Below are the code and all the weights of a small trained network. Each question names an input and a class and asks about switching units off, where a switched-off unit gives its printed mean instead of its output.

import numpy as np


def w(rows, s, z=0):
    codes = np.array(rows[::2]) - 128.0
    scale = np.full(codes.shape[1], s)
    scale[-1] = z or s
    return codes * scale


def norm(h):
    return h / np.sqrt((h * h).mean(-1, keepdims=True) + 1e-5)


def f(y):
    return np.maximum(y, 0)


def log_softmax(a):
    a = a - a.max(-1, keepdims=True)
    return a - np.log(np.exp(a).sum(-1, keepdims=True))


def net(x, mask):
    res = np.array(x, float).reshape(1, 2) / 4 @ E
    u = 0
    for l in range(2):
        y = f(norm(res) @ A[l][:, :-1].T + A[l][:, -1])
        res = res + np.where(mask[u : u + 3], y, B[l][:, -1]) @ B[l][:, :-1]
        u += 3
    return log_softmax(norm(res)[-1] @ U[:, :-1].T + U[:, -1])


A, B = {}, {}
E = w([
[59,143,134,132,174,153,108,120,147,106],'x0',
[194,164,125,93,153,113,98,75,126,248],'x1',
],0.016)
A[0] = w([
[80,114,143,155,158,221,141,232,163,77,88],'L0N0',
[124,158,79,120,142,104,111,85,88,155,190],'L0N1',
[2,207,224,130,225,183,104,120,199,105,1],'L0N2',
],0.0089,0.0082)
B[0] = w([
[10,108,51,214,147,122,92,58,129,194,254],'L0N0',
[62,101,103,137,127,83,160,111,116,87,218],'L0N1',
[234,120,162,120,4,101,230,195,79,22,235],'L0N2',
],0.012,0.0087)
A[1] = w([
[217,211,201,56,195,201,2,186,194,42,2],'L1N0',
[92,137,138,155,133,210,100,167,150,42,103],'L1N1',
[96,112,162,140,142,179,116,193,163,96,125],'L1N2',
],0.018,0.012)
B[1] = w([
[191,182,180,4,213,187,146,168,31,189,128],'L1N0',
[201,134,186,44,178,138,107,135,147,124,255],'L1N1',
[129,179,112,142,133,144,98,132,145,200,181],'L1N2',
],0.022,0.0073)
U = w([
[253,176,199,52,82,115,162,167,137,108,252],'0',
[136,197,123,83,224,156,29,72,203,224,152],'1',
[47,58,45,212,78,91,175,152,114,51,12],'2',
],0.016,0.0043)

Each question gives the input, the list of numbers given to net, and the class t.
The units are the neurons (one row each of A and B). Each row of codes is followed by its name. A weight is (code - 128) times the scale printed after its matrix; where a second scale follows, it is the last column's (A, B and U).
mask holds one flag per neuron, layer by layer. A switched-off neuron (its flag False) gives its mean, the last column of its row in B, instead of its output. The means were averaged over made-up inputs and are rounded, as every weight is.
A unit's drop is (log p(t) with every unit on - log p(t) with that unit switched off) / (log p(t) with every unit on - log p(t) with every unit switched off).
The circuit of an input: a set's keep is (log p(t) with only the set's units on - log p(t) with every unit switched off) / (log p(t) with every unit on - log p(t) with every unit switched off). Starting from all 6 units, units are removed one at a time, each time the one whose removal leaves the highest keep (on an exact tie, the one counted first), for as long as the keep stays at least 0.8.
circuit, biggest first: the units of the circuit, biggest drop first
top k neurons: the k neurons with the biggest drops, biggest first
k most important neurons of layer l: the k neurons of layer l with the biggest drops, biggest first
drop of u: that unit's drop, to one decimal
input [4,-4], class 0: circuit, biggest first -> L1N1
input [-2,-4], class 1: circuit, biggest first -> L0N2; L0N1
input [-1,0], class 2: top 3 neurons -> L1N1; L0N2; L1N2
input [-7,-8], class 1: top 3 neurons -> L0N2; L1N1; L1N2
input [-6,-7], class 1: top 4 neurons -> L0N2; L1N1; L1N2; L0N0
input [-3,-4], class 1: top 3 neurons -> L0N2; L0N1; L1N1
input [4,-5], class 1: top 3 neurons -> L1N1; L0N0; L1N2
input [3,-5], class 1: circuit, biggest first -> L1N1; L0N0
input [6,4], class 0: top 2 neurons -> L0N0; L0N2
input [-4,-6], class 1: top 2 neurons -> L0N2; L1N1
input [1,0], class 2: top 2 neurons -> L1N1; L0N0
input [6,6], class 0: top 2 neurons -> L0N0; L0N2
input [8,4], class 0: top 2 neurons -> L0N2; L0N0
input [5,-1], class 0: top 2 neurons -> L0N2; L0N1
input [8,-8], class 0: top neuron -> L1N1
input [-2,-5], class 1: 2 most important neurons of layer 0 -> L0N2; L0N1
input [-3,1], class 2: top 3 neurons -> L1N1; L0N2; L0N1
input [2,0], class 2: top 2 neurons -> L1N1; L0N0
input [-5,-6], class 1: top 2 neurons -> L0N2; L1N1
input [-1,1], class 2: most important neuron of layer 1 -> L1N1
input [8,5], class 0: 2 most important neurons of layer 0 -> L0N0; L0N2
input [2,3], class 2: drop of L1N1 -> 0.7
input [-1,-1], class 2: drop of L1N1 -> 2.1
input [-3,-8], class 1: drop of L1N1 -> 0.2
input [7,1], class 0: drop of L0N2 -> 0.6
